In the rows, zero is written as 128.
Here are made-up objects, facts about them, and rows of numbers that follow some of those facts. Name the object behind each unnamed row.

Some facts about the objects:
(dregrel, ζ, dregur); (voska, ζ, muklak); (voska, ζ, goli)
(voska, ζ, dotrem); (tasin, ζ, zeteste); (tasin, ζ, droni)
(tasin, ζ, vogel); (tasin, ζ, sozi); (lotum, ζ, tobes)
(klatur, ζ, loplak); (klatur, ζ, dasopum); (firo, ζ, vabris)
(plebrur, ζ, sepo); (pibram, ζ, potur); (pibram, ζ, feflibrak)
(pibram, ζ, duflek); (noplis, ζ, retis); (noplis, ζ, skista)
(mavaste, ζ, loplak); (totel, ζ, nadro); (totel, ζ, truskon)
(ragra, ζ, kiflebrar); (driste, ζ, grutrol); (driste, ζ, neskan)
(fiski, ζ, bedak); (fanu, ζ, skabre); (fanu, ζ, bizon)
(miklis, ζ, skista); (miklis, ζ, zuzos); (miklis, ζ, fekon)
(betu, ζ, bedak); (kostu, ζ, vogel); (zonas, ζ, duflek)
(leplel, ζ, kabros); (flestus, ζ, grutrol); (flestus, ζ, sisus)
(makom, ζ, melol); (makom, ζ, duflek); (grutas, ζ, solofas)
(ziser, ζ, potur); (ziser, ζ, tonus); (grimol, ζ, nadro)
(noge, ζ, retis); (noge, ζ, stapla); (noge, ζ, zuzos)
(kloskur, ζ, vabris); (trupus, ζ, stadrek); (skadal, ζ, kome)
(skadal, ζ, triti); (nogram, ζ, palam); (solel, ζ, grafles)
(skikon, ζ, bemapon); (stanum, ζ, plabaklum); (stanum, ζ, goli)
(stanum, ζ, kasti); (gote, ζ, nevetrir); (gote, ζ, truskon)
(truve, ζ, zeteste); (truve, ζ, palam); (zakli, ζ, skudrim)
(tarezul, ζ, kome); (tarezul, ζ, makudrik); (tarezul, ζ, zifunem)
(tarezul, ζ, nevetrir); (tarezul, ζ, zorul); (saflebrir, ζ, moplok)
(tribru, ζ, kome); (tribru, ζ, bilo); (vivur, ζ, zifunem)
(nifli, ζ, grafles); (nifli, ζ, fero); (flemo, ζ, bretal)
(bagra, ζ, guberu); (stezim, ζ, stufu); (dapluflim, ζ, tidrofem)
(fasim, ζ, guberu); (fasim, ζ, moplok); (lika, ζ, faran)
(lika, ζ, solofas); (lika, ζ, karun); (govur, ζ, kiflebrar)
(dute, ζ, grato); (beflus, ζ, melol); (deza, ζ, klibrir)
(marer, ζ, skogo); (marer, ζ, bemapon); (skogotrik, ζ, zubak)
(skogotrik, ζ, nadro); (ruflas, ζ, kiflebrar); (netron, ζ, stadrek)
(netron, ζ, bigrem); (dipeplik, ζ, skudrim); (dipeplik, ζ, solofas)
(dipeplik, ζ, stodra); (dipeplik, ζ, bizon); (dipeplik, ζ, gremoplur)
(nustu, ζ, duflek); (bufludul, Ψ, 251); (dregrel, Ψ, 251)
(grutrol, Ψ, 816); (guberu, Ψ, 343); (tidrofem, Ψ, 251)
(voska, Ψ, 343); (tasin, Ψ, 343); (lotum, Ψ, 251)
(klatur, Ψ, 816); (firo, Ψ, 251); (plebrur, Ψ, 251)
(pibram, Ψ, 251); (gremoplur, Ψ, 343); (nadro, Ψ, 343)
(tobes, Ψ, 816); (noplis, Ψ, 251); (sepo, Ψ, 251)
(nevetrir, Ψ, 816); (mavaste, Ψ, 343); (tonus, Ψ, 251)
(totel, Ψ, 816); (zeteste, Ψ, 816); (bemapon, Ψ, 343)
(kiflebrar, Ψ, 343); (ragra, Ψ, 251); (bigrem, Ψ, 816)
(faran, Ψ, 251); (dotrem, Ψ, 343); (zuzos, Ψ, 343)
(stogrem, Ψ, 816); (vipor, Ψ, 816); (bizon, Ψ, 816)
(driste, Ψ, 251); (zifunem, Ψ, 343); (fiski, Ψ, 251)
(fanu, Ψ, 343); (miklis, Ψ, 251); (duflek, Ψ, 251)
(dasopum, Ψ, 816); (betu, Ψ, 816); (kostu, Ψ, 251)
(zonas, Ψ, 816); (droni, Ψ, 251); (moplok, Ψ, 343)
(feflibrak, Ψ, 343); (karun, Ψ, 251); (loplak, Ψ, 251)
(triti, Ψ, 251); (melol, Ψ, 251); (tuta, Ψ, 343)
(leplel, Ψ, 816); (flestus, Ψ, 816); (skabre, Ψ, 343)
(makom, Ψ, 251); (bedak, Ψ, 251); (goli, Ψ, 251)
(grutas, Ψ, 343); (tepo, Ψ, 251); (fekon, Ψ, 251)
(ziser, Ψ, 816); (stodra, Ψ, 343); (vabris, Ψ, 251)
(grimol, Ψ, 816); (ketrik, Ψ, 816); (noge, Ψ, 816)
(kloskur, Ψ, 816); (trupus, Ψ, 816); (brabra, Ψ, 251)
(skadal, Ψ, 816); (nogram, Ψ, 343); (solel, Ψ, 343)
(sozi, Ψ, 343); (skikon, Ψ, 343); (plabaklum, Ψ, 343)
(stanum, Ψ, 816); (gote, Ψ, 343); (truve, Ψ, 816)
(stufu, Ψ, 816); (zakli, Ψ, 251); (fero, Ψ, 816)
(truskon, Ψ, 816); (vetreti, Ψ, 343); (tarezul, Ψ, 816)
(saflebrir, Ψ, 816); (tribru, Ψ, 343); (palam, Ψ, 816)
(vivur, Ψ, 251); (skudrim, Ψ, 816); (klibrir, Ψ, 816)
(nifli, Ψ, 343); (stapla, Ψ, 816); (gane, Ψ, 251)
(grafles, Ψ, 816); (skipes, Ψ, 343); (bilo, Ψ, 251)
(flemo, Ψ, 816); (brumus, Ψ, 343); (skista, Ψ, 816)
(solofas, Ψ, 816); (zorul, Ψ, 343); (potur, Ψ, 251)
(bagra, Ψ, 343); (fogustor, Ψ, 343); (stezim, Ψ, 816)
(dapluflim, Ψ, 251); (muklak, Ψ, 251); (fasim, Ψ, 816)
(lika, Ψ, 251); (drefludra, Ψ, 816); (makudrik, Ψ, 816)
(stadrek, Ψ, 343); (zubak, Ψ, 816); (neskan, Ψ, 343)
(govur, Ψ, 251); (grato, Ψ, 251); (dute, Ψ, 816)
(retis, Ψ, 816); (flerese, Ψ, 251); (bretal, Ψ, 343)
(dregur, Ψ, 251); (beflus, Ψ, 251); (deza, Ψ, 343)
(marer, Ψ, 816); (vogel, Ψ, 343); (kome, Ψ, 343)
(skogotrik, Ψ, 816); (ruflas, Ψ, 816); (nimil, Ψ, 816)
(skogo, Ψ, 816); (netron, Ψ, 251); (kasti, Ψ, 251)
(sisus, Ψ, 816); (kabros, Ψ, 251); (dipeplik, Ψ, 251)
(nustu, Ψ, 816); (bufludul, γ, 817); (dregrel, γ, 381)
(grutrol, γ, 431); (guberu, γ, 431); (tidrofem, γ, 381)
(voska, γ, 663); (tasin, γ, 848); (lotum, γ, 817)
(klatur, γ, 431); (firo, γ, 381); (plebrur, γ, 381)
(pibram, γ, 381); (gremoplur, γ, 817); (nadro, γ, 848)
(tobes, γ, 890); (noplis, γ, 848); (sepo, γ, 817)
(nevetrir, γ, 381); (mavaste, γ, 381); (tonus, γ, 431)
(totel, γ, 381); (zeteste, γ, 663); (bemapon, γ, 431)
(kiflebrar, γ, 431); (ragra, γ, 431); (bigrem, γ, 381)
(faran, γ, 381); (dotrem, γ, 848); (zuzos, γ, 381)
(stogrem, γ, 817); (vipor, γ, 848); (bizon, γ, 890)
(driste, γ, 817); (zifunem, γ, 381); (fiski, γ, 817)
(fanu, γ, 381); (miklis, γ, 381); (duflek, γ, 848)
(dasopum, γ, 381); (betu, γ, 848); (kostu, γ, 817)
(zonas, γ, 381); (droni, γ, 848); (moplok, γ, 381)
(feflibrak, γ, 381); (karun, γ, 848); (loplak, γ, 848)
(triti, γ, 381); (melol, γ, 817); (tuta, γ, 663)
(leplel, γ, 431); (flestus, γ, 848); (skabre, γ, 381)
(makom, γ, 381); (bedak, γ, 381); (goli, γ, 431)
(grutas, γ, 381); (tepo, γ, 431); (fekon, γ, 817)
(ziser, γ, 817); (stodra, γ, 817); (vabris, γ, 381)
(grimol, γ, 848); (ketrik, γ, 890); (noge, γ, 663)
(kloskur, γ, 431); (trupus, γ, 381); (brabra, γ, 381)
(skadal, γ, 890); (nogram, γ, 848); (solel, γ, 381)
(sozi, γ, 663); (skikon, γ, 663); (plabaklum, γ, 381)
(stanum, γ, 817); (gote, γ, 817); (truve, γ, 381)
(stufu, γ, 817); (zakli, γ, 817); (fero, γ, 817)
(truskon, γ, 817); (vetreti, γ, 817); (tarezul, γ, 381)
(saflebrir, γ, 817); (tribru, γ, 381); (palam, γ, 848)
(vivur, γ, 663); (skudrim, γ, 381); (klibrir, γ, 381)
(nifli, γ, 381); (stapla, γ, 817); (gane, γ, 848)
(grafles, γ, 381); (skipes, γ, 848); (bilo, γ, 381)
(flemo, γ, 381); (brumus, γ, 431); (skista, γ, 817)
(solofas, γ, 381); (zorul, γ, 848); (potur, γ, 890)
(bagra, γ, 381); (fogustor, γ, 381); (stezim, γ, 381)
(dapluflim, γ, 381); (muklak, γ, 817); (fasim, γ, 381)
(lika, γ, 381); (drefludra, γ, 431); (makudrik, γ, 890)
(stadrek, γ, 381); (zubak, γ, 817); (neskan, γ, 817)
(govur, γ, 381); (grato, γ, 381); (dute, γ, 817)
(retis, γ, 431); (flerese, γ, 663); (bretal, γ, 381)
(dregur, γ, 817); (beflus, γ, 381); (deza, γ, 817)
(marer, γ, 848); (vogel, γ, 817); (kome, γ, 431)
(skogotrik, γ, 431); (ruflas, γ, 381); (nimil, γ, 381)
(skogo, γ, 817); (netron, γ, 848); (kasti, γ, 381)
(sisus, γ, 381); (kabros, γ, 817); (dipeplik, γ, 431)
(nustu, γ, 817)

Some rows with their names:
totel: [151  96 103  77 165 121 128 167 137 115 149 129 201 113  93 143 102 167
 110 139 159 151  89 120  71 160 155 143  80 149  93 142 158]
tonus: [187 148 121 180 128 147 146 129 117 151  68 102 171 131 130  69 157 174
 106 143  89 141 111 160 132 122 178 158 146 123 151  36 115]
skogotrik: [146 100 134  70 162 131 138 167  97 109 154 118 177 113 117 133 112 161
  93 131 146 143 107 113  71 159 148 146 105 139  83 137 112]
flestus: [ 98 137  99 125 120 142 138 162 129 101 182 124 164 149 115 133 134 143
 135 115 119 169 118 133  90 156 158 126 122 141  72 108 124]
govur: [118 117  88 141 146 135 144 129 150 143 139  79 161 151  83 108 144 156
 162 116 147 133 100 156 119 155 199 151 141 146 134  98 184]
bilo: [205  79 125 114 169 160 119 107 160  98 121 113 156 131  65 126 134 173
 123 154 152 121  57 169  95 146 157 154 100 131 166 118 159]
truve: [ 77 139  75 110 143 132 151 157 109 121 184 116 155 128 133 165 173 156
 169 109 141 164 122 144  93 146 163 142 152 160  87 124 163]
plebrur: [141 104 112 135 148 151 153 143 112 126 142  79 140 163 100 127 151 149
 141  97 136 140  96 168 117 155 199 165 132 141 120 101 147]
feflibrak: [193 168 126 183 153 118 128 179 140 132  40 138 164 137 130 110 157 167
 111  87  97 187 127 140 150 103 140 166 117 137 138  49 122]
nimil: [137 151  82 131 149 126 137 149 116 115 150 126 162 146 119 144 162 146
 146 135 128 146 107 143  99 124 141 126 121 150 120 121 145]
driste: [ 93 136 166 106 108 160 135 110 111 148 147  60 126 127 113  80  93 170
 184 130 120 105 112 146  96 179 162 152 179 114  87  74 111]
zakli: [ 92 173 170  91 101 146 151 135 106 139 143  35 125 184 108  81  67 117
 158 134 168  65 127 158 134 137 168 124 133  77 125  93  52]
gote: [139 110 218  61 150 119  74 130 142  92 113  95 146 111  57  83  48 194
 167 138 154 121  97  80  88 192 113 140 128 117  72 116 114]
guberu: [154 136 167 135 159 135 128 144 118  83  98 123  98 133 125 142 183 166
 146 115 133 146 139 155 134 100 115 153 154 137 149 106 105]
fiski: [101 140 171 102 101 162 139 119 118 143 140  66 122 129 114  86  98 166
 170 129 122 104 112 149 104 173 153 158 176 106  90  81  93]
dapluflim: [125 113 106 131 147 141 150 133 132 130 144  81 148 157  90 118 155 156
 146 108 145 138 100 165 118 153 205 157 136 144 130  97 169]
stezim: [113 142  80 115 143 126 143 179 124 128 154 126 177 125 130 151 148 150
 137 122 146 162 118 147  91 133 158 136 126 155 103 115 144]
solofas: [155 197  86 137 137 124 144 138 114  87 142 120 144 214 125 149 157  86
 114 154 162  89 120 165 135  65 131  88  71 104 189 127  83]
leplel: [116 148 107 113 146 120 140 145  89 113 165 114 166 144 128 120 154 160
 130 140 123 137 120 122  99 141 157 122 147 145  92 113 127]
nustu: [147 202 132 149  96 121 116 134  82 152  96 114 191 145 134  44  89 177
 137 142  37 141 111  85 103 156 122 136 144 112  53  37  86]

Which object is each row?
No name comes twice in this set of rows, the named rows included.
[148 128 126 161 116 182 134 108 173  98 138 119 114 153 107 122 169 152
 138 144 119 136 103 190 116 132 165 150 136 122 159  74 112]  loplak
[139 149 123 154 116 159 150 124 158  93 145  92 127 221  95 126 128  98
 124 135 156  97 107 188 150 113 179 111 100  98 177  93  74]  karun
[201 107 156  87 137 166 100 126 128  77 139 160 151 136  88 155 104 160
 120 150  97 125  48 141  56 157  80 146  72 104 115 140  90]  makudrik
[142 137 133 140 163 119 125 156 136 100 104 115 127 152  99 142 156 152
 166  88 148 167 129 144 131 124 148 145 129 151 132 104 141]  fogustor
[107 101 111 138 155 147 157 126 106 127 175  73 133 174  95 127 161 157
 171  90 123 146  96 168 115 171 212 161 159 144 100 106 172]  miklis
[217  95 190 106 188 131  84 115 156  62  85 145 121 111  78 127 139 187
 119 156 162 126  90 125 105 128  98 143 109 142 170 127 121]  kome
[ 98 119 156 138 135 146 127 162 145  72 155 127  99 145 105 153 156 150
 172  73 135 188 134 147 121 151 150 148 155 147  85  99 121]  nogram
[116 164 205 101 123 146 116 143 121 109 102 105  99 113 122 119 111 165
 179 109 130 132 139 138 114 136 100 155 164 107 101  81  69]  vetreti
[114  98 128 137 117 163 153 145 141 116 164  88 143 164 100 127 130 141
 131  89 132 156 106 160 112 172 197 160 138 123  94  87 117]  netron
[ 76 138 122  91 139 115 174 163 112 145 153  16 166 197  99  97  86  98
 124 106 212  85 146 146 149 137 227 112 114 111 134 106 105]  dipeplik
[200  81 188 105 161 154  92 150 181  48 106 156 124 124  73 146 119 160
 104 118 149 161  90 140  94 146 110 151  90 120 134 121  97]  zorul
[221  93 129  94 174 152 111 138 139  79 130 168 171 113  94 163 144 159
  90 176 136 140  64 145  59 125  99 148  64 138 149 147 127]  nevetrir
[119 112 128 144 122 197 159 124 161  99 173 114  88 135 120 147 187 151
 150 119 124 152 109 216 109 140 160 167 161 131 145  88 108]  droni
[151 106 134  79 135 143 102 142 132 104 158 125 182 140  71 125  74 164
 142 133 116 135  52 110  62 185 118 138  87 115  62 138 121]  skadal
[189 178 174 165  95 169 130 104 117 152  65  94 141 138 138  44 124 179
 128 157  47 113 102 158 124 133 124 165 154  87 131  22  67]  melol

The same objects again, as new rows of numbers:
Named rows:
ragra: [132 112 116  86 108 163 110 127 110 124 196 123 109]
zorul: [134 144  58  79 127 190 102 134  84 142 150 162 110]
tasin: [154 140 127  91 116 164 101 130 121 135 197 134  75]
vivur: [115 117  89  72 125 213 114  99 101 132 173 149 107]
zakli: [154 125 122  42 106 157  95 140 119 154 193 100 142]
trupus: [121 121 116  67 123 144 113 127 122 127 197 144 106]
bilo: [115 119  74  71 120 170 109 112  84 134 159 156 137]
fogustor: [138 125 107  69 119 141 128 126  99 130 182 141 106]
dotrem: [151 130 106  75 115 148 103 156  87 124 158 145  92]
skipes: [153 136 108  78 118 157 102 148 101 132 171 139  89]
grutrol: [117 110  99  68 118 140 118 162  95 114 167 141 113]
miklis: [131 114 128  85 110 149 109 106 119 125 199 131 103]
nifli: [142 130 114  74 119 150 125 116 116 134 201 135  97]
skista: [124 116 101  70 118 119 103 159  94 118 164 152 112]
grutas: [157 134 119  26 118 154 127 135 118 156 194 105 130]
skogo: [126 122 100  69 118 130  99 153 103 124 173 150 116]
dasopum: [118 114 104  59 122 132 117 144 102 119 172 151 112]
gane: [142 119 116  79 108 162  85 139  99 125 167 133 101]
stodra: [163 134 104  26 113 140 115 162  96 153 173 110 141]
melol: [133 108 112  89 105 117  98 142  81 110 163 146 109]

Name these rows:
No name comes twice in this set of rows, the named rows included.
[134 116 110   7 121 150 120 168 102 136 162 117 139]  bizon
[127 101 102  77 108 142 114 150  79 108 160 135 118]  goli
[121 116 104  73 119 151 114 151 112 119 185 138 111]  drefludra
[127 125 104  72 119 138  99 145 113 130 185 146 115]  stogrem
[152 128 107  24 117 141 131 150  96 145 170 117 133]  skabre
[142 124 100  78 116 151 129 143  97 125 185 132 104]  brumus
[119 112 102  56 121 128 117 146  95 116 163 153 114]  grafles
[117 111 107  55 121 146 118 146 103 117 170 147 105]  tobes
[127 105 123  60 112 175 121 122  96 113 168 136  99]  flerese
[126 100 116  90 106 136 113 143  87 102 171 138 106]  tonus
[121 116 128  82 119 131 113 126 123 114 197 149  89]  zonas

